Each row has a name. Each piece below is followed by the name of the row it came from, unless a question asks for something else. Each question is about the rows just above it. Some pieces are copies with a little noise.

Zaliz: | 7.596 | 5.385 | 6.794 | 6.961 | 8.218 | 1.592 |
zulis: | -7.773 | -7.359 |  2.035 |  2.035 |  2.035 |  2.035 |
sav: | -5.684 | -8.351 | -6.464 | -6.490 | -7.229 | -7.425 |
niro: | -5.298 | -7.549 |  2.845 | -7.369 | -7.867 | -4.345 |
pivo: | -6.203 |  2.658 | -7.107 | -3.305 | -2.483 | -2.478 |
runar: | -5.008 | -6.874 |  7.476 |  7.300 | -7.939 |  7.488 |
gita: |  2.940 | -4.459 |  2.940 |  2.940 |  2.940 | -5.862 |
zagov: | -6.637 |  1.020 | -7.049 | -7.796 | -4.047 | -1.766 |
Siz: |  5.718 |  0.059 | -4.400 |  8.458 | -4.400 | -4.400 |
Repeated in Siz: -> | -4.400 |
Which value appears more than once in gita? -> | 2.940 |
find: |  5.717 |  0.059 | -4.401 |  8.458 | -4.400 | -4.400 | -> Siz
find: |  2.942 | -4.459 |  2.941 |  2.940 |  2.939 | -5.862 | -> gita
Repeated in zulis: -> | 2.035 |

runar: |  7.249 |  5.111 |  7.398 |  7.253 |  6.317 |  7.148 | -0.680 | -1.975 | -1.946 |
zagov: | -3.756 | -3.388 | -4.629 |  4.738 | -4.082 | -4.173 | -2.616 |  0.953 |  3.097 |
Zaliz: |  3.483 |  2.607 |  3.828 |  3.666 |  3.342 |  3.464 |  3.520 | -0.134 | -5.125 |
voma: |  4.006 |  3.401 |  4.971 | -2.032 |  4.330 |  4.397 |  3.647 |  4.330 | -4.347 |
gita: | -6.221 | -4.467 | -6.134 | -6.776 | -5.339 | -5.963 | -1.021 |  2.466 |  3.963 |
pivo: | -6.982 | -6.942 | -7.931 |  1.585 | -6.942 | -7.328 | -3.397 |  1.906 |  5.251 |
sus: |  0.541 |  0.261 |  0.560 |  0.217 |  0.385 |  0.621 | -2.670 | -0.022 |  3.027 |
The value that voma holds more than once: -> | 4.330 |
find: | -3.756 | -3.388 | -4.629 |  4.738 | -4.083 | -4.173 | -2.617 |  0.953 |  3.097 | -> zagov
The value that pivo holds more than once: -> | -6.942 |

